Below is a small trained network, with its code and all its weights. Each question gives an input and a class and asks what happens when units are switched off, that is, made to give their printed mean instead of their output.

import numpy as np


def w(rows, s, z=0):
    codes = np.array(rows[::2]) - 128.0
    scale = np.full(codes.shape[1], s)
    scale[-1] = z or s
    return codes * scale


def norm(h):
    return h / np.sqrt((h * h).mean(-1, keepdims=True) + 1e-5)


def f(y):
    return y / 2 * (1 + np.tanh(0.7978845608 * (y + 0.044715 * y**3)))


def log_softmax(a):
    a = a - a.max(-1, keepdims=True)
    return a - np.log(np.exp(a).sum(-1, keepdims=True))


def net(x, mask):
    res = np.array(x, float).reshape(1, 3) / 4 @ E
    u = 0
    for l in range(3):
        y = f(norm(res) @ A[l][:, :-1].T + A[l][:, -1])
        res = res + np.where(mask[u : u + 5], y, B[l][:, -1]) @ B[l][:, :-1]
        u += 5
    return log_softmax(norm(res)[-1] @ U[:, :-1].T + U[:, -1])


A, B = {}, {}
E = w([
[158,164,186],'x0',
[244,107,101],'x1',
[152,252,85],'x2',
],0.0025)
A[0] = w([
[97,129,143,91],'0.n0',
[36,129,96,6],'0.n1',
[143,245,98,40],'0.n2',
[102,125,140,73],'0.n3',
[96,130,143,88],'0.n4',
],0.013,0.0016)
B[0] = w([
[94,134,147,144],'0.n0',
[99,100,73,201],'0.n1',
[184,248,41,255],'0.n2',
[92,142,138,136],'0.n3',
[92,132,149,144],'0.n4',
],0.016,0.0054)
A[1] = w([
[161,255,83,58],'1.n0',
[101,193,223,6],'1.n1',
[157,167,148,80],'1.n2',
[149,157,148,75],'1.n3',
[91,113,145,93],'1.n4',
],0.015,0.0012)
B[1] = w([
[210,220,8,249],'1.n0',
[162,194,235,130],'1.n1',
[107,131,87,141],'1.n2',
[117,128,102,132],'1.n3',
[94,153,110,139],'1.n4',
],0.017,0.012)
A[2] = w([
[255,73,73,84],'2.n0',
[114,118,38,47],'2.n1',
[176,141,98,62],'2.n2',
[147,145,60,3],'2.n3',
[136,133,130,90],'2.n4',
],0.009,0.00067)
B[2] = w([
[213,1,175,254],'2.n0',
[56,159,179,212],'2.n1',
[125,99,123,178],'2.n2',
[159,141,202,204],'2.n3',
[131,128,135,126],'2.n4',
],0.0092,0.0043)
U = w([
[189,192,45,217],'0',
[124,178,232,5],'1',
[194,9,164,102],'2',
[19,96,116,168],'3',
],0.013,0.0028)

Each question gives the input, the list of numbers given to net, and the class t.
The units are the neurons (one row each of A and B). Each row of codes is followed by its name. A weight is (code - 128) times the scale printed after its matrix; where a second scale follows, it is the last column's (A, B and U).
mask holds one flag per neuron, layer by layer. A switched-off neuron (its flag False) gives its mean, the last column of its row in B, instead of its output. The means were averaged over made-up inputs and are rounded, as every weight is.
A unit's drop is (log p(t) with every unit on - log p(t) with that unit switched off) / (log p(t) with every unit on - log p(t) with every unit switched off).
The circuit of an input: a set's keep is (log p(t) with only the set's units on - log p(t) with every unit switched off) / (log p(t) with every unit on - log p(t) with every unit switched off). Starting from the 12 units with the biggest drops (on a tie, the unit counted first), units are removed one at a time, each time the one whose removal leaves the highest keep (on an exact tie, the one counted first), for as long as the keep stays at least 0.8.
circuit, biggest first: the units of the circuit, biggest drop first
k most important neurons: the k neurons with the biggest drops, biggest first
top k neurons in layer l: the k neurons of layer l with the biggest drops, biggest first
drop of u: that unit's drop, to one decimal
input [8,3,-4], class 2: top 3 neurons in layer 0	0.n2; 0.n4; 0.n0
input [3,0,-7], class 1: 3 most important neurons	0.n2; 0.n1; 1.n0
input [8,-8,-4], class 1: 2 most important neurons	0.n2; 1.n1
input [4,0,-5], class 1: circuit, biggest first	0.n2; 0.n1; 1.n0; 1.n1
input [3,0,-5], class 1: circuit, biggest first	0.n2; 0.n1; 1.n0; 1.n1
input [3,0,-2], class 1: 3 most important neurons	0.n2; 0.n1; 1.n1
input [2,1,-1], class 2: 3 most important neurons	0.n2; 1.n0; 0.n4
input [1,1,-5], class 1: 4 most important neurons	0.n2; 1.n0; 0.n1; 2.n0
input [8,-7,-7], class 1: 2 most important neurons	0.n2; 1.n1
input [1,-1,-2], class 1: 2 most important neurons	0.n2; 1.n0
input [8,-3,-4], class 1: 3 most important neurons	0.n2; 1.n1; 1.n0
input [-1,0,-6], class 3: 2 most important neurons	1.n0; 0.n2
input [5,-6,-5], class 3: top 2 neurons in layer 1	1.n0; 1.n4
input [3,-8,-7], class 3: 3 most important neurons	0.n2; 1.n0; 0.n1
input [-6,-4,-8], class 3: drop of 1.n0	0.7
input [-3,-4,-3], class 3: drop of 0.n2	0.8
input [-8,-1,0], class 3: drop of 1.n1	0.0
